[[-40.3 -20.1 -14.7 -10.1 -22.6  15.5 -10.0  37.0  74.6  -3.4   0.1]
 [ -1.2  27.4 -25.1 -38.8  -8.4  26.0   6.7 -27.4  33.7 -10.3   6.8]
 [-41.5  -4.6 -10.8  -0.7 -13.4  22.2 -27.1  34.8  48.2   8.2  -5.5]
 [ -9.7   7.2  -3.2  39.2  -7.1 -11.5 -25.7 -14.7  29.8 -42.3   3.9]
 [ -5.3 -29.3  18.5   3.4   6.5  -6.8   4.8  42.1  -9.5  37.2  -9.1]]
|
[[  0.1 -40.3 -20.1 -14.7 -10.1 -22.6  15.5 -10.0  37.0  74.6  -3.4]
 [  6.8  -1.2  27.4 -25.1 -38.8  -8.4  26.0   6.7 -27.4  33.7 -10.3]
 [ -5.5 -41.5  -4.6 -10.8  -0.7 -13.4  22.2 -27.1  34.8  48.2   8.2]
 [  3.9  -9.7   7.2  -3.2  39.2  -7.1 -11.5 -25.7 -14.7  29.8 -42.3]
 [ -9.1  -5.3 -29.3  18.5   3.4   6.5  -6.8   4.8  42.1  -9.5  37.2]]

[[-17.2 -45.7  66.3 -31.2 -51.8  35.4  30.1  38.2 -10.8]
 [ 38.0 -65.4 -57.2  34.3  34.3  23.8 -56.5  59.7   5.2]
 [ 46.5  14.1  46.7 -70.9  67.3  26.4 -42.8  51.0 -74.4]]
|
[[-10.8 -17.2 -45.7  66.3 -31.2 -51.8  35.4  30.1  38.2]
 [  5.2  38.0 -65.4 -57.2  34.3  34.3  23.8 -56.5  59.7]
 [-74.4  46.5  14.1  46.7 -70.9  67.3  26.4 -42.8  51.0]]

[[ 21.3 -27.9   9.2  -9.5  -8.8  -3.2 -23.8]
 [ -9.0  11.1 -12.4  -0.3  -9.7  31.4   1.3]
 [-14.8   9.5  13.0  -7.7 -15.7  36.7   4.7]
 [  2.5  15.1   8.5  -1.6  -6.8   1.9  -4.9]
 [ -1.6  13.0 -20.5 -35.4  29.1  21.8   9.8]
 [ -0.5  -0.3  -3.0  -5.6  -0.6   4.4  -3.1]
 [-12.7   5.8 -29.8 -60.8  22.0 -17.6  -3.9]]
|
[[-23.8  21.3 -27.9   9.2  -9.5  -8.8  -3.2]
 [  1.3  -9.0  11.1 -12.4  -0.3  -9.7  31.4]
 [  4.7 -14.8   9.5  13.0  -7.7 -15.7  36.7]
 [ -4.9   2.5  15.1   8.5  -1.6  -6.8   1.9]
 [  9.8  -1.6  13.0 -20.5 -35.4  29.1  21.8]
 [ -3.1  -0.5  -0.3  -3.0  -5.6  -0.6   4.4]
 [ -3.9 -12.7   5.8 -29.8 -60.8  22.0 -17.6]]

[[-18.6 -37.8 -27.9 -21.0  10.0  -8.6 -17.8  13.4  16.9  -2.0  -9.7]
 [ 11.4  -1.5  11.0  -8.7 -19.1   5.1  15.2 -32.7  11.0  29.3  24.2]
 [-22.4  -6.9   1.1 -12.0  15.1 -37.0 -15.6  22.5  -3.0 -10.7 -13.6]
 [ 52.1 -75.4 -19.8 -14.4  -0.7  20.5 -12.1 -26.6  63.2  59.6 -16.2]]
|
[[ -9.7 -18.6 -37.8 -27.9 -21.0  10.0  -8.6 -17.8  13.4  16.9  -2.0]
 [ 24.2  11.4  -1.5  11.0  -8.7 -19.1   5.1  15.2 -32.7  11.0  29.3]
 [-13.6 -22.4  -6.9   1.1 -12.0  15.1 -37.0 -15.6  22.5  -3.0 -10.7]
 [-16.2  52.1 -75.4 -19.8 -14.4  -0.7  20.5 -12.1 -26.6  63.2  59.6]]

[[ -9.5  56.6 -22.0 -21.6  33.9  -5.7   8.5  -2.8 -17.9]
 [ -4.7 -18.1  54.0 -35.4  26.5  41.1 -49.0 -19.0 -12.4]
 [  5.9  -4.1  -5.2   5.7   1.8   3.3   8.6   5.5  -5.2]
 [ 20.6 -61.3  27.4  37.8 -38.5 -19.7 -17.8  31.4  16.0]
 [-18.0 -11.3   8.3 -46.9  -4.0  19.5  -9.0  29.3   2.6]
 [ -1.2 -18.3  55.8 -18.4  43.1  31.3 -24.2 -22.7 -20.0]
 [-17.0   7.1  -3.8   4.4  29.9   6.6   3.5 -24.4  -5.9]]
|
[[-17.9  -9.5  56.6 -22.0 -21.6  33.9  -5.7   8.5  -2.8]
 [-12.4  -4.7 -18.1  54.0 -35.4  26.5  41.1 -49.0 -19.0]
 [ -5.2   5.9  -4.1  -5.2   5.7   1.8   3.3   8.6   5.5]
 [ 16.0  20.6 -61.3  27.4  37.8 -38.5 -19.7 -17.8  31.4]
 [  2.6 -18.0 -11.3   8.3 -46.9  -4.0  19.5  -9.0  29.3]
 [-20.0  -1.2 -18.3  55.8 -18.4  43.1  31.3 -24.2 -22.7]
 [ -5.9 -17.0   7.1  -3.8   4.4  29.9   6.6   3.5 -24.4]]

[[  4.6 -60.0  12.6 -11.3 -76.9 -16.0 -49.2 -17.3]
 [  5.3   8.1   5.8  -7.4   2.1  -3.8   1.4  -1.0]
 [-64.3  -4.5 -22.9  63.3  42.4  59.8 -48.6 -69.0]
 [  2.3  30.2   8.6  54.3   8.6 -38.7  59.7  -6.6]
 [ 45.5   7.6   9.6 -12.5  15.8   0.7 -47.0  23.9]
 [ 15.9  -9.1  30.4  36.7  -5.8   5.9  -3.1   0.7]
 [  4.9   9.0  -0.2   2.0  -1.5  -6.3  -1.2  -5.6]
 [  4.6  -1.2   8.8  16.9 -13.4   4.3  -1.3   6.8]
 [  8.0 -19.3 -19.9 -45.4 -14.2   5.9 -24.4  49.3]
 [  0.4   6.2  -4.1  -6.0  -3.2  -2.1   1.9  -0.1]
 [ 30.2  24.5  16.2 -15.8 -39.8  74.7 -22.5  18.6]
 [ -3.9  -5.3  -9.5   2.1  -1.6  -8.2  -1.4   8.4]]
|
[[-17.3   4.6 -60.0  12.6 -11.3 -76.9 -16.0 -49.2]
 [ -1.0   5.3   8.1   5.8  -7.4   2.1  -3.8   1.4]
 [-69.0 -64.3  -4.5 -22.9  63.3  42.4  59.8 -48.6]
 [ -6.6   2.3  30.2   8.6  54.3   8.6 -38.7  59.7]
 [ 23.9  45.5   7.6   9.6 -12.5  15.8   0.7 -47.0]
 [  0.7  15.9  -9.1  30.4  36.7  -5.8   5.9  -3.1]
 [ -5.6   4.9   9.0  -0.2   2.0  -1.5  -6.3  -1.2]
 [  6.8   4.6  -1.2   8.8  16.9 -13.4   4.3  -1.3]
 [ 49.3   8.0 -19.3 -19.9 -45.4 -14.2   5.9 -24.4]
 [ -0.1   0.4   6.2  -4.1  -6.0  -3.2  -2.1   1.9]
 [ 18.6  30.2  24.5  16.2 -15.8 -39.8  74.7 -22.5]
 [  8.4  -3.9  -5.3  -9.5   2.1  -1.6  -8.2  -1.4]]

[[-21.8  33.1  18.0   0.2  -7.9  -4.4  -1.7 -29.1  -4.2 -60.0  55.6   1.5
  -63.5 -43.4 -14.8  28.1]
 [-42.3  66.6  46.7 -43.9  -7.6   2.3   5.2  14.2 -12.1 -34.3  18.5  37.4
  -35.1 -28.4  -0.9  25.4]
 [-58.9   5.8  36.8 -33.0   6.1 -10.4  16.7  17.4 -14.1 -65.1  -2.3   2.3
  -45.5 -50.3 -18.5  19.2]]
|
[[ 28.1 -21.8  33.1  18.0   0.2  -7.9  -4.4  -1.7 -29.1  -4.2 -60.0  55.6
    1.5 -63.5 -43.4 -14.8]
 [ 25.4 -42.3  66.6  46.7 -43.9  -7.6   2.3   5.2  14.2 -12.1 -34.3  18.5
   37.4 -35.1 -28.4  -0.9]
 [ 19.2 -58.9   5.8  36.8 -33.0   6.1 -10.4  16.7  17.4 -14.1 -65.1  -2.3
    2.3 -45.5 -50.3 -18.5]]

[[ -7.3 -45.7 -68.5  67.4  24.0  13.9]
 [ -4.9  -8.1   4.0   9.7 -15.2  -7.8]
 [-56.2  13.0   2.8 -16.2 -65.7 -45.2]
 [ -2.7  54.2  20.5 -46.0  55.4 -39.8]
 [ 26.9 -14.8  -0.1  13.9 -41.2  30.4]
 [ 11.4   1.8  -4.7 -10.3  10.7  -1.8]
 [ 17.5   4.7  -6.3   3.0   1.1  -8.1]
 [  9.9   6.3  -4.8  21.2   5.6  -3.1]
 [ -4.9 -33.3 -14.6  22.9 -26.5  30.8]
 [  1.2  -4.5   8.9  -6.9  11.7   4.6]]
|
[[ 13.9  -7.3 -45.7 -68.5  67.4  24.0]
 [ -7.8  -4.9  -8.1   4.0   9.7 -15.2]
 [-45.2 -56.2  13.0   2.8 -16.2 -65.7]
 [-39.8  -2.7  54.2  20.5 -46.0  55.4]
 [ 30.4  26.9 -14.8  -0.1  13.9 -41.2]
 [ -1.8  11.4   1.8  -4.7 -10.3  10.7]
 [ -8.1  17.5   4.7  -6.3   3.0   1.1]
 [ -3.1   9.9   6.3  -4.8  21.2   5.6]
 [ 30.8  -4.9 -33.3 -14.6  22.9 -26.5]
 [  4.6   1.2  -4.5   8.9  -6.9  11.7]]
